Here is a tiny trained network, its code and every weight. The questions are about switching its units off for an input and a class, where a switched-off unit gives its printed mean instead of its output.

import numpy as np


def w(rows, s, z=0):
    codes = np.array(rows[::2]) - 128.0
    scale = np.full(codes.shape[1], s)
    scale[-1] = z or s
    return codes * scale


def f(y):
    return np.maximum(y, 0)


def log_softmax(a):
    a = a - a.max(-1, keepdims=True)
    return a - np.log(np.exp(a).sum(-1, keepdims=True))


def net(x, mask):
    res = np.array(x, float).reshape(1, 8) / 4 @ E
    y = f(res @ A[0][:, :-1].T + A[0][:, -1])
    res = res + np.where(mask, y, B[0][:, -1]) @ B[0][:, :-1]
    return log_softmax(res[-1] @ U[:, :-1].T + U[:, -1])


A, B = {}, {}
E = w([
[36,185,77,123,172,135,102,89,79],'x0',
[94,1,135,133,81,95,254,93,122],'x1',
[131,85,37,167,194,37,184,134,206],'x2',
[84,195,156,28,113,107,93,179,120],'x3',
[85,185,180,163,196,113,134,214,178],'x4',
[100,147,123,211,51,96,25,61,122],'x5',
[169,94,62,121,204,165,130,178,58],'x6',
[159,168,167,97,218,94,151,38,164],'x7',
],0.0084)
A[0] = w([
[189,112,113,131,158,165,144,104,88,138],'neuron 1',
[165,74,140,132,103,129,129,83,88,148],'neuron 2',
[136,209,151,131,87,117,1,81,118,176],'neuron 3',
[134,128,118,108,162,78,168,136,143,63],'neuron 4',
[156,120,110,127,121,143,106,93,162,120],'neuron 5',
[174,144,155,188,179,82,144,75,179,166],'neuron 6',
[110,131,146,181,122,130,87,122,93,98],'neuron 7',
[111,205,173,140,181,160,129,173,109,93],'neuron 8',
[167,97,71,190,151,110,110,132,162,178],'neuron 9',
[248,116,100,117,137,196,143,144,99,127],'neuron 10',
[140,70,158,95,143,162,141,131,96,240],'neuron 11',
[128,148,170,138,138,76,136,95,194,254],'neuron 12',
[124,95,174,132,87,92,110,164,188,123],'neuron 13',
[168,96,98,194,152,77,111,146,128,130],'neuron 14',
[146,127,167,135,98,116,130,154,172,143],'neuron 15',
[178,153,117,47,178,41,180,113,157,210],'neuron 16',
[152,89,128,104,102,125,169,93,125,135],'neuron 17',
[157,133,131,160,164,129,133,62,207,114],'neuron 18',
[147,106,77,205,147,118,125,128,172,93],'neuron 19',
[148,130,186,137,77,93,135,172,202,128],'neuron 20',
[116,183,168,110,172,110,69,195,131,162],'neuron 21',
[159,116,70,175,146,120,126,125,131,149],'neuron 22',
[208,102,129,112,123,173,121,160,130,148],'neuron 23',
[139,157,99,99,82,175,145,173,113,141],'neuron 24',
[132,139,96,103,147,120,150,134,178,120],'neuron 25',
],0.013,0.0038)
B[0] = w([
[137,124,184,106,66,125,112,129,182,175],'neuron 1',
[60,93,176,76,152,157,136,170,158,184],'neuron 2',
[111,57,97,123,70,254,124,84,12,253],'neuron 3',
[70,116,141,131,161,133,108,65,130,172],'neuron 4',
[91,125,132,128,139,112,166,147,104,151],'neuron 5',
[142,128,111,223,90,75,165,111,115,194],'neuron 6',
[119,121,128,70,136,154,121,124,139,168],'neuron 7',
[129,134,196,125,162,125,109,177,141,196],'neuron 8',
[99,77,129,173,140,64,70,74,140,192],'neuron 9',
[190,149,246,126,21,117,91,126,139,194],'neuron 10',
[122,83,167,123,127,80,122,139,146,184],'neuron 11',
[176,166,110,206,95,102,146,170,80,195],'neuron 12',
[179,177,185,110,133,49,127,205,150,178],'neuron 13',
[104,71,71,155,149,66,82,25,121,181],'neuron 14',
[131,110,168,165,127,93,72,160,159,165],'neuron 15',
[75,84,89,70,229,80,81,112,195,222],'neuron 16',
[117,106,122,87,151,134,116,99,124,183],'neuron 17',
[124,107,118,209,86,101,191,87,92,178],'neuron 18',
[155,108,77,158,153,92,60,102,119,181],'neuron 19',
[212,168,183,149,146,92,107,213,185,187],'neuron 20',
[138,123,196,97,159,152,64,150,108,212],'neuron 21',
[133,91,125,165,161,57,68,125,147,175],'neuron 22',
[178,143,203,149,91,107,99,81,116,177],'neuron 23',
[165,129,152,167,110,93,150,98,109,172],'neuron 24',
[88,115,117,99,122,87,134,134,159,165],'neuron 25',
],0.0095,0.017)
U = w([
[61,142,77,158,83,185,249,109,95,143],'0',
[67,116,19,176,211,77,134,117,157,155],'1',
[187,107,129,195,55,131,128,116,107,175],'2',
[82,132,87,68,92,229,145,114,110,27],'3',
[185,194,151,154,131,178,119,196,115,1],'4',
[65,75,136,59,198,175,92,114,133,141],'5',
[132,154,166,101,143,83,135,196,208,200],'6',
],0.011,0.0025)

Each question gives the input, the list of numbers given to net, and the class t.
The units are the neurons (one row each of A and B). Each row of codes is followed by its name. A weight is (code - 128) times the scale printed after its matrix; where a second scale follows, it is the last column's (A, B and U).
mask holds one flag per neuron, in row order. A switched-off neuron (its flag False) gives its mean, the last column of its row in B, instead of its output. The means were averaged over made-up inputs and are rounded, as every weight is.
A unit's drop is (log p(t) with every unit on - log p(t) with that unit switched off) / (log p(t) with every unit on - log p(t) with every unit switched off).
The circuit of an input: a set's keep is (log p(t) with only the set's units on - log p(t) with every unit switched off) / (log p(t) with every unit on - log p(t) with every unit switched off). Starting from the 12 units with the biggest drops (on a tie, the unit counted first), units are removed one at a time, each time the one whose removal leaves the highest keep (on an exact tie, the one counted first), for as long as the keep stays at least 0.8.
units of the circuit, in order: the units of the circuit, biggest drop first
most important unit: the unit with the biggest drop
k most important neurons: the k neurons with the biggest drops, biggest first
drop of u: that unit's drop, to one decimal
input [3,-3,-5,-3,7,-4,1,1], class 4: units of the circuit, in order => neuron 16; neuron 8
input [-8,8,5,4,0,7,3,-8], class 6: most important neuron => neuron 13
input [-4,8,6,5,-2,4,0,-7], class 6: 3 most important neurons => neuron 13; neuron 3; neuron 20
input [4,3,4,7,-2,-2,2,3], class 1: 2 most important neurons => neuron 3; neuron 21
input [1,3,3,-4,-3,2,-5,-3], class 1: 2 most important neurons => neuron 10; neuron 3
input [-4,-5,-3,2,-6,-6,7,3], class 6: 2 most important neurons => neuron 3; neuron 16
input [2,-1,-3,2,3,7,7,0], class 3: 2 most important neurons => neuron 3; neuron 16
input [8,-8,7,-1,2,0,-8,0], class 2: 4 most important neurons => neuron 3; neuron 12; neuron 21; neuron 18
input [-1,-7,7,2,-3,-3,3,-5], class 1: 2 most important neurons => neuron 3; neuron 14
input [4,3,0,-6,-5,-4,3,7], class 1: 4 most important neurons => neuron 3; neuron 6; neuron 21; neuron 18
input [3,2,0,-3,-4,-4,-7,1], class 1: 2 most important neurons => neuron 3; neuron 10
input [6,-8,-4,-4,-3,3,6,-8], class 3: 2 most important neurons => neuron 3; neuron 7
input [-1,-6,-6,-7,4,-2,2,1], class 4: drop of neuron 8 => 0.4
input [-5,0,-4,3,1,4,-4,2], class 4: most important unit => neuron 20
input [-8,-1,0,2,-2,4,-8,-5], class 4: drop of neuron 3 => 0.2
input [6,-6,3,2,0,4,5,-6], class 5: drop of neuron 25 => 0.0
input [6,-7,4,2,0,7,-6,-2], class 3: drop of neuron 3 => 0.4
